Below is a small trained network, with its code and all its weights. Each question gives an input and a target symbol and asks what happens when units are switched off, that is, made to give their printed mean instead of their output.

import numpy as np


def w(rows, s, z=0):
    codes = np.array(rows[::2]) - 128.0
    scale = np.full(codes.shape[1], s)
    scale[-1] = z or s
    return codes * scale


def norm(h):
    return h / np.sqrt((h * h).mean(-1, keepdims=True) + 1e-5)


def f(y):
    return y / 2 * (1 + np.tanh(0.7978845608 * (y + 0.044715 * y**3)))


def softmax(a):
    e = np.exp(a - a.max(-1, keepdims=True))
    return e / e.sum(-1, keepdims=True)


def log_softmax(a):
    a = a - a.max(-1, keepdims=True)
    return a - np.log(np.exp(a).sum(-1, keepdims=True))


def net(x, mask):
    ids = ['ΓΔΞβλπφ'.index(c) for c in x.split()]
    T = len(ids)
    res = E[ids] + P[:T]
    u = 0
    for l in range(3):
        r = norm(res)
        for j in range(3):
            rows = slice(2 * j, 2 * j + 2)
            q, k, v = (r @ M[l][rows].T for M in (Q, K, V))
            z = softmax(np.where(np.tri(T) > 0, q @ k.T / 2**0.5, -1e9)) @ v
            o = O[l][rows]
            res = res + np.where(mask[u + j], z, o[:, -1]) @ o[:, :-1]
        u += 3
        y = f(norm(res) @ A[l][:, :-1].T + A[l][:, -1])
        res = res + np.where(mask[u : u + 8], y, B[l][:, -1]) @ B[l][:, :-1]
        u += 8
    return log_softmax(norm(res)[-1] @ U[:, :-1].T + U[:, -1])


Q, K, V, O, A, B = {}, {}, {}, {}, {}, {}
E = w([
[176,100,207,188,219],'Γ',
[156,58,98,188,58],'Δ',
[103,186,113,87,180],'Ξ',
[250,152,10,147,87],'β',
[164,59,156,65,169],'λ',
[103,177,115,107,102],'π',
[131,191,125,128,117],'φ',
],0.015)
P = w([
[132,117,123,111,88],'0',
[173,152,149,130,164],'1',
[119,176,69,70,127],'2',
[77,146,171,104,80],'3',
[227,119,171,158,214],'4',
[101,161,74,61,98],'5',
[64,125,170,100,1],'6',
[192,127,152,146,173],'7',
[147,192,119,85,153],'8',
],0.0088)
Q[0] = w([
[140,64,44,128,128],'L0H1',
[90,185,96,120,153],'L0H1',
[110,113,114,147,163],'L0H2',
[147,118,177,108,199],'L0H2',
[1,86,210,162,90],'L0H3',
[36,104,155,110,113],'L0H3',
],0.0093)
K[0] = w([
[251,101,70,123,151],'L0H1',
[83,109,137,60,86],'L0H1',
[151,66,168,229,105],'L0H2',
[171,116,170,145,167],'L0H2',
[199,183,224,235,200],'L0H3',
[207,139,254,160,107],'L0H3',
],0.0063)
V[0] = w([
[71,139,162,101,97],'L0H1',
[219,204,157,183,14],'L0H1',
[149,100,104,90,254],'L0H2',
[89,81,137,82,142],'L0H2',
[188,222,128,194,93],'L0H3',
[92,61,102,38,127],'L0H3',
],0.0057)
O[0] = w([
[107,35,159,129,161,145],'L0H1',
[36,59,75,124,92,253],'L0H1',
[94,131,143,132,34,84],'L0H2',
[140,153,37,132,143,80],'L0H2',
[103,209,64,163,177,219],'L0H3',
[193,110,119,2,162,113],'L0H3',
],0.0059,0.0045)
A[0] = w([
[115,47,147,137,152,4],'L0N1',
[165,198,45,201,22,203],'L0N2',
[122,62,248,200,149,156],'L0N3',
[5,118,194,102,118,183],'L0N4',
[82,21,174,92,70,128],'L0N5',
[1,27,137,100,148,114],'L0N6',
[214,47,68,99,152,117],'L0N7',
[142,183,35,84,156,126],'L0N8',
],0.0055,0.0037)
B[0] = w([
[38,166,135,175,200,102],'L0N1',
[124,67,164,96,158,253],'L0N2',
[75,148,89,47,114,152],'L0N3',
[254,229,201,144,152,191],'L0N4',
[128,73,199,102,119,125],'L0N5',
[117,80,111,156,30,141],'L0N6',
[158,92,154,145,75,151],'L0N7',
[154,108,85,144,167,218],'L0N8',
],0.0067,0.0049)
Q[1] = w([
[150,89,134,180,2],'L1H1',
[134,49,109,79,164],'L1H1',
[128,112,132,123,157],'L1H2',
[79,141,128,101,92],'L1H2',
[94,148,37,76,188],'L1H3',
[221,89,94,153,185],'L1H3',
],0.011)
K[1] = w([
[171,135,6,141,160],'L1H1',
[103,115,151,2,127],'L1H1',
[152,144,105,158,168],'L1H2',
[103,145,190,141,69],'L1H2',
[83,143,166,111,49],'L1H3',
[26,125,64,42,160],'L1H3',
],0.0083)
V[1] = w([
[55,66,222,86,134],'L1H1',
[139,77,125,117,155],'L1H1',
[198,126,88,85,224],'L1H2',
[103,56,115,164,239],'L1H2',
[181,41,153,254,202],'L1H3',
[235,202,107,132,116],'L1H3',
],0.0078)
O[1] = w([
[102,158,146,168,2,49],'L1H1',
[84,147,149,100,119,100],'L1H1',
[196,174,153,111,87,233],'L1H2',
[182,143,136,198,70,79],'L1H2',
[216,159,76,179,46,3],'L1H3',
[116,163,15,131,112,245],'L1H3',
],0.0074,0.005)
A[1] = w([
[154,122,139,69,86,99],'L1N1',
[177,105,197,76,135,222],'L1N2',
[147,162,130,77,121,114],'L1N3',
[139,163,199,142,151,114],'L1N4',
[92,225,158,77,130,248],'L1N5',
[2,75,131,119,111,125],'L1N6',
[54,165,236,163,155,253],'L1N7',
[141,172,41,124,122,153],'L1N8',
],0.0087,0.0027)
B[1] = w([
[100,186,133,152,112,137],'L1N1',
[68,245,182,106,90,167],'L1N2',
[147,158,179,116,162,166],'L1N3',
[143,160,98,127,157,142],'L1N4',
[135,126,168,148,195,253],'L1N5',
[108,114,143,75,198,137],'L1N6',
[160,112,102,94,180,177],'L1N7',
[201,122,128,164,79,195],'L1N8',
],0.011,0.0075)
Q[2] = w([
[157,162,74,103,136],'L2H1',
[144,124,159,135,129],'L2H1',
[141,156,101,81,133],'L2H2',
[118,70,158,102,118],'L2H2',
[73,119,212,179,61],'L2H3',
[248,147,137,104,225],'L2H3',
],0.011)
K[2] = w([
[78,205,122,67,30],'L2H1',
[155,103,105,124,175],'L2H1',
[122,100,104,2,74],'L2H2',
[137,221,173,149,115],'L2H2',
[129,138,213,155,152],'L2H3',
[180,61,103,51,100],'L2H3',
],0.0091)
V[2] = w([
[227,181,92,107,191],'L2H1',
[151,255,184,142,182],'L2H1',
[155,233,153,165,186],'L2H2',
[82,76,140,112,171],'L2H2',
[139,173,99,76,162],'L2H3',
[208,193,97,6,83],'L2H3',
],0.0059)
O[2] = w([
[74,160,79,138,79,254],'L2H1',
[63,187,97,206,182,219],'L2H1',
[8,162,145,146,69,174],'L2H2',
[137,137,196,208,108,127],'L2H2',
[196,113,1,47,103,183],'L2H3',
[198,157,36,84,119,226],'L2H3',
],0.0081,0.006)
A[2] = w([
[73,119,106,2,176,243],'L2N1',
[151,159,209,40,143,216],'L2N2',
[85,92,117,135,200,177],'L2N3',
[150,196,110,178,226,217],'L2N4',
[188,96,55,97,122,105],'L2N5',
[122,88,147,178,27,108],'L2N6',
[166,184,187,97,106,123],'L2N7',
[148,94,139,188,74,3],'L2N8',
],0.0091,0.0042)
B[2] = w([
[106,123,204,126,90,221],'L2N1',
[139,164,195,117,2,168],'L2N2',
[76,3,139,93,180,160],'L2N3',
[165,43,117,163,120,255],'L2N4',
[142,114,150,71,76,161],'L2N5',
[113,190,156,240,156,125],'L2N6',
[117,105,91,178,28,140],'L2N7',
[116,173,133,197,179,121],'L2N8',
],0.0075,0.012)
U = w([
[90,191,69,244,102,193],'Γ',
[183,81,214,170,66,68],'Δ',
[59,208,99,121,159,52],'Ξ',
[214,127,39,68,108,203],'β',
[83,217,193,85,27,135],'λ',
[67,95,180,69,230,254],'π',
[88,77,60,193,203,98],'φ',
],0.011,0.0025)

Each question gives the input, a string of symbols that net reads in full, and the target symbol t.
The units are the heads (2 rows each of Q, K, V and O) and the neurons (one row each of A and B). Each row of codes is followed by its name. A weight is (code - 128) times the scale printed after its matrix; where a second scale follows, it is the last column's (O, A, B and U).
mask holds one flag per unit, layer by layer, with each layer's heads first. A switched-off unit (its flag False) gives its mean, the last column of its rows in O or B, instead of its output. The means were averaged over made-up inputs and are rounded, as every weight is.
A unit's drop is (log p(t) with every unit on - log p(t) with that unit switched off) / (log p(t) with every unit on - log p(t) with every unit switched off).
The circuit of an input: a set's keep is (log p(t) with only the set's units on - log p(t) with every unit switched off) / (log p(t) with every unit on - log p(t) with every unit switched off). Starting from the 12 units with the biggest drops (on a tie, the unit counted first), units are removed one at a time, each time the one whose removal leaves the highest keep (on an exact tie, the one counted first), for as long as the keep stays at least 0.8.
units of the circuit, in order: the units of the circuit, biggest drop first
top k neurons: the k neurons with the biggest drops, biggest first
top k neurons in layer l: the k neurons of layer l with the biggest drops, biggest first
which heads matter: for each layer, one digit per head in row order, 1 if its drop is at least 0.15 and else 0, layers parted by /
input π λ Δ, target π: top 2 neurons in layer 0 => L0N4, L0N7
input π φ φ π φ, target φ: units of the circuit, in order => L2H1, L2N4
input π Γ φ π φ φ Ξ, target φ: top 3 neurons => L0N3, L0N6, L1N5
input π λ π Δ, target λ: units of the circuit, in order => L0H3, L1N2, L2N4
input λ β λ β Γ, target λ: units of the circuit, in order => L1N2, L0N3, L2N2, L1H1
input π β π Γ β Ξ, target Γ: top neuron => L0N8
input π β π β Γ β β Δ Γ, target β: top 2 neurons => L0N2, L0N8
input π λ φ π π λ π π, target λ: units of the circuit, in order => L0H3, L1N2
input Ξ π π Γ Ξ Γ Γ, target Ξ: top 3 neurons in layer 1 => L1N2, L1N4, L1N7
input φ β β φ, target β: which heads matter => 000 / 001 / 000
input π λ π π φ β Γ, target φ: top 3 neurons => L0N3, L0N8, L0N4
input π Γ π β β π φ, target β: units of the circuit, in order => L1H3, L1H1
input Ξ π π Δ, target π: which heads matter => 000 / 000 / 000
input λ π π, target λ: units of the circuit, in order => L2N1
input λ Ξ Γ, target λ: which heads matter => 001 / 000 / 000
input φ π λ π φ, target λ: units of the circuit, in order => L0H3, L1N2
input π Δ Δ π, target Δ: which heads matter => 010 / 001 / 000
input Γ β π φ π φ, target φ: top 2 neurons in layer 0 => L0N4, L0N6
input π φ Γ φ π Γ, target φ: top 2 neurons => L0N4, L0N3
input π φ φ π, target φ: which heads matter => 011 / 000 / 000
input π Ξ Ξ π β π π Ξ π, target π: units of the circuit, in order => L1H3
input π π β π Γ π Δ, target Γ: which heads matter => 011 / 001 / 010
input φ β φ π, target β: which heads matter => 010 / 101 / 000
input Γ π Δ, target Γ: top 2 neurons in layer 0 => L0N3, L0N6
